Below are the code and all the weights of a small trained network. Each question names an input and a class and asks about switching units off, where a switched-off unit gives its printed mean instead of its output.

import numpy as np


def w(rows, s, z=0):
    codes = np.array(rows[::2]) - 128.0
    scale = np.full(codes.shape[1], s)
    scale[-1] = z or s
    return codes * scale


def f(y):
    return y / 2 * (1 + np.tanh(0.7978845608 * (y + 0.044715 * y**3)))


def log_softmax(a):
    a = a - a.max(-1, keepdims=True)
    return a - np.log(np.exp(a).sum(-1, keepdims=True))


def net(x, mask):
    res = np.array(x, float).reshape(1, 5) / 4 @ E
    y = f(res @ A[0][:, :-1].T + A[0][:, -1])
    res = res + np.where(mask, y, B[0][:, -1]) @ B[0][:, :-1]
    return log_softmax(res[-1] @ U[:, :-1].T + U[:, -1])


A, B = {}, {}
E = w([
[187,212,2,59,202,130],'x0',
[64,137,54,134,167,245],'x1',
[225,181,166,148,94,222],'x2',
[64,217,124,213,133,141],'x3',
[89,117,92,220,98,94],'x4',
],0.0041)
A[0] = w([
[136,145,117,87,142,137,173],'neuron 0',
[128,128,34,140,140,130,203],'neuron 1',
[151,135,109,48,147,136,148],'neuron 2',
[131,129,124,125,129,128,137],'neuron 3',
[122,235,116,154,135,161,147],'neuron 4',
[149,128,113,73,147,134,148],'neuron 5',
[194,111,177,143,110,211,183],'neuron 6',
[151,89,149,129,115,7,188],'neuron 7',
[137,128,120,102,137,128,146],'neuron 8',
[134,125,110,128,129,124,137],'neuron 9',
[96,112,185,138,127,92,254],'neuron 10',
[133,169,105,135,130,143,180],'neuron 11',
[28,83,110,164,127,152,155],'neuron 12',
[130,128,114,132,128,125,129],'neuron 13',
[81,108,163,160,115,132,149],'neuron 14',
[128,126,130,127,127,125,123],'neuron 15',
],0.018,0.0025)
B[0] = w([
[146,122,147,125,160,147,154],'neuron 0',
[137,173,80,77,148,109,190],'neuron 1',
[160,113,177,104,179,145,179],'neuron 2',
[131,130,128,125,131,129,129],'neuron 3',
[139,138,85,212,165,158,199],'neuron 4',
[150,120,164,109,161,136,162],'neuron 5',
[140,112,108,87,35,201,207],'neuron 6',
[191,88,121,149,78,19,255],'neuron 7',
[140,122,140,118,144,129,138],'neuron 8',
[132,136,124,117,133,122,130],'neuron 9',
[128,71,163,166,118,117,219],'neuron 10',
[140,154,114,151,145,148,157],'neuron 11',
[1,126,147,111,137,113,209],'neuron 12',
[128,139,124,123,129,123,129],'neuron 13',
[114,150,196,152,115,130,188],'neuron 14',
[129,127,129,128,126,125,128],'neuron 15',
],0.04,0.0081)
U = w([
[174,164,37,91,116,53,6],'0',
[202,28,158,192,60,20,135],'1',
[196,125,205,50,224,146,168],'2',
[28,181,78,68,166,102,123],'3',
[159,106,95,82,28,249,241],'4',
[31,101,238,179,115,141,48],'5',
[159,196,28,255,192,177,166],'6',
],0.0041,0.0013)

Each question gives the input, the list of numbers given to net, and the class t.
The units are the neurons (one row each of A and B). Each row of codes is followed by its name. A weight is (code - 128) times the scale printed after its matrix; where a second scale follows, it is the last column's (A, B and U).
mask holds one flag per neuron, in row order. A switched-off neuron (its flag False) gives its mean, the last column of its row in B, instead of its output. The means were averaged over made-up inputs and are rounded, as every weight is.
A unit's drop is (log p(t) with every unit on - log p(t) with that unit switched off) / (log p(t) with every unit on - log p(t) with every unit switched off).
The circuit of an input: a set's keep is (log p(t) with only the set's units on - log p(t) with every unit switched off) / (log p(t) with every unit on - log p(t) with every unit switched off). Starting from the 12 units with the biggest drops (on a tie, the unit counted first), units are removed one at a time, each time the one whose removal leaves the highest keep (on an exact tie, the one counted first), for as long as the keep stays at least 0.8.
circuit, biggest first: the units of the circuit, biggest drop first
k most important neurons: the k neurons with the biggest drops, biggest first
drop when u is switched off: that unit's drop, to one decimal
input [-8,1,4,-2,-5], class 4: circuit, biggest first => neuron 6
input [3,0,-6,-2,1], class 0: circuit, biggest first => neuron 1; neuron 10
input [5,4,0,0,4], class 6: circuit, biggest first => neuron 4; neuron 7
input [8,0,1,3,-3], class 6: 2 most important neurons => neuron 4; neuron 11
input [1,1,-6,5,-6], class 3: circuit, biggest first => neuron 7; neuron 10
input [4,3,3,0,-5], class 2: 2 most important neurons => neuron 2; neuron 5
input [1,8,-7,1,-7], class 3: circuit, biggest first => neuron 12; neuron 1
input [7,5,-3,0,1], class 6: 3 most important neurons => neuron 4; neuron 11; neuron 7
input [-2,3,-4,-6,8], class 5: 2 most important neurons => neuron 12; neuron 14
input [-6,-4,2,8,-1], class 5: 2 most important neurons => neuron 7; neuron 14
input [8,-8,4,-1,-1], class 2: drop when neuron 2 is switched off => 0.2
input [6,5,-1,1,-2], class 6: drop when neuron 4 is switched off => 1.0
input [8,-3,-7,-1,8], class 0: drop when neuron 0 is switched off => 0.0
input [4,7,8,3,6], class 6: circuit, biggest first => neuron 4
input [2,-1,7,1,-8], class 4: drop when neuron 6 is switched off => 1.3
